Below is a small trained network, with its code and all its weights. Each question gives an input and a target symbol and asks what happens when units are switched off, that is, made to give their printed mean instead of their output.

import numpy as np


def w(rows, s, z=0):
    codes = np.array(rows[::2]) - 128.0
    scale = np.full(codes.shape[1], s)
    scale[-1] = z or s
    return codes * scale


def f(y):
    return np.maximum(y, 0)


def softmax(a):
    e = np.exp(a - a.max(-1, keepdims=True))
    return e / e.sum(-1, keepdims=True)


def log_softmax(a):
    a = a - a.max(-1, keepdims=True)
    return a - np.log(np.exp(a).sum(-1, keepdims=True))


def net(x, mask):
    ids = ['ΓΛΠΨΩαβζηθξτφ'.index(c) for c in x.split()]
    T = len(ids)
    res = E[ids] + P[:T]
    q, k, v = (res @ M[0].T for M in (Q, K, V))
    z = softmax(np.where(np.tri(T) > 0, q @ k.T / 2**0.5, -1e9)) @ v
    res = res + np.where(mask[0], z, O[0][:, -1]) @ O[0][:, :-1]
    y = f(res @ A[0][:, :-1].T + A[0][:, -1])
    res = res + np.where(mask[1:9], y, B[0][:, -1]) @ B[0][:, :-1]
    return log_softmax(res[-1] @ U[:, :-1].T + U[:, -1])


Q, K, V, O, A, B = {}, {}, {}, {}, {}, {}
E = w([
[7,158,59,162],'Γ',
[70,154,173,204],'Λ',
[40,140,86,197],'Π',
[65,120,80,202],'Ψ',
[63,109,92,205],'Ω',
[187,75,143,255],'α',
[56,137,104,201],'β',
[101,144,159,209],'ζ',
[26,220,131,151],'η',
[125,190,194,193],'θ',
[100,92,55,221],'ξ',
[222,159,207,213],'τ',
[19,115,41,183],'φ',
],0.0079)
P = w([
[32,3,174,151],'0',
[68,114,107,169],'1',
[94,112,114,173],'2',
[117,129,119,169],'3',
[129,136,123,164],'4',
[121,152,108,148],'5',
[148,167,142,160],'6',
[147,178,121,152],'7',
[152,192,130,155],'8',
[160,199,128,162],'9',
],0.007)
Q[0] = w([
[194,101,116,77],'h0',
[133,113,141,7],'h0',
],0.019)
K[0] = w([
[175,163,88,174],'h0',
[142,251,21,208],'h0',
],0.015)
V[0] = w([
[222,129,241,141],'h0',
[217,3,91,162],'h0',
],0.02)
O[0] = w([
[34,231,124,139,4],'h0',
[81,153,174,4,210],'h0',
],0.016,0.0043)
A[0] = w([
[164,78,174,4,108],'n0',
[13,8,133,140,77],'n1',
[245,223,96,2,191],'n2',
[61,169,140,68,42],'n3',
[66,137,195,244,254],'n4',
[179,202,166,194,84],'n5',
[139,130,171,171,167],'n6',
[78,128,98,89,227],'n7',
],0.0086,0.004)
B[0] = w([
[5,122,80,65,247],'n0',
[168,150,119,109,161],'n1',
[144,201,62,194,201],'n2',
[205,49,211,142,248],'n3',
[62,127,45,187,223],'n4',
[129,176,104,122,168],'n5',
[115,102,128,93,173],'n6',
[57,148,165,153,202],'n7',
],0.016,0.012)
U = w([
[44,2,129,167,165],'Γ',
[109,92,132,144,225],'Λ',
[155,159,138,120,246],'Π',
[91,167,103,174,73],'Ψ',
[121,84,205,188,106],'Ω',
[115,104,120,93,102],'α',
[115,89,124,96,99],'β',
[147,73,150,105,134],'ζ',
[112,132,188,66,89],'η',
[156,59,118,202,69],'θ',
[85,143,108,86,31],'ξ',
[151,90,145,95,154],'τ',
[182,20,177,121,121],'φ',
],0.0061,0.012)

Each question gives the input, a string of symbols that net reads in full, and the target symbol t.
The units are the heads (2 rows each of Q, K, V and O) and the neurons (one row each of A and B). Each row of codes is followed by its name. A weight is (code - 128) times the scale printed after its matrix; where a second scale follows, it is the last column's (O, A, B and U).
mask holds one flag per unit, heads first, then neurons. A switched-off unit (its flag False) gives its mean, the last column of its rows in O or B, instead of its output. The means were averaged over made-up inputs and are rounded, as every weight is.
A unit's drop is (log p(t) with every unit on - log p(t) with that unit switched off) / (log p(t) with every unit on - log p(t) with every unit switched off).
The circuit of an input: a set's keep is (log p(t) with only the set's units on - log p(t) with every unit switched off) / (log p(t) with every unit on - log p(t) with every unit switched off). Starting from all 9 units, units are removed one at a time, each time the one whose removal leaves the highest keep (on an exact tie, the one counted first), for as long as the keep stays at least 0.8.
units of the circuit, in order: the units of the circuit, biggest drop first
k most important neurons: the k neurons with the biggest drops, biggest first
drop of u: that unit's drop, to one decimal
input α Λ η τ η Π φ, target η: units of the circuit, in order : [h0]
input θ τ ζ, target Ψ: units of the circuit, in order : [h0; n3]
input ξ Λ α θ ξ θ Γ θ θ φ, target ξ: units of the circuit, in order : [h0; n0; n3; n2]
input ξ Ψ η τ η η τ, target ξ: 2 most important neurons : [n0; n3]
input τ ξ φ β, target Ω: units of the circuit, in order : [n3; h0; n0]
input τ τ Λ θ ζ φ τ ζ α, target Ω: 3 most important neurons : [n3; n0; n7]
input η β Ω α τ ξ ξ τ φ, target θ: 2 most important neurons : [n0; n7]
input Γ τ ξ η, target φ: 3 most important neurons : [n4; n7; n2]
input α ζ τ η α η τ α, target η: 3 most important neurons : [n3; n4; n0]
input θ θ ζ Ψ τ θ η θ, target Ψ: 3 most important neurons : [n3; n4; n5]
input τ τ τ η Ψ τ θ Λ, target Ω: 2 most important neurons : [n3; n0]
input α τ φ Γ θ τ τ Ω, target η: 3 most important neurons : [n3; n4; n0]
input ζ θ φ θ η τ, target Π: units of the circuit, in order : [n0; n3; h0]
input α θ Γ θ ξ, target η: 2 most important neurons : [n3; n4]
input θ ζ α Λ, target Ψ: 4 most important neurons : [n3; n4; n0; n5]
input Γ β η τ θ θ Γ α τ, target φ: most important neuron : [n4]
input Γ ζ η τ α θ τ τ φ, target φ: units of the circuit, in order : [h0; n4]
input α Γ Ψ, target η: drop of n4 : 0.3
input τ τ τ θ φ τ α Γ ζ, target Ω: drop of h0 : 1.0
input τ η η Ψ, target Ω: drop of n3 : 0.9
input Γ η θ Λ Λ, target φ: units of the circuit, in order : [h0]
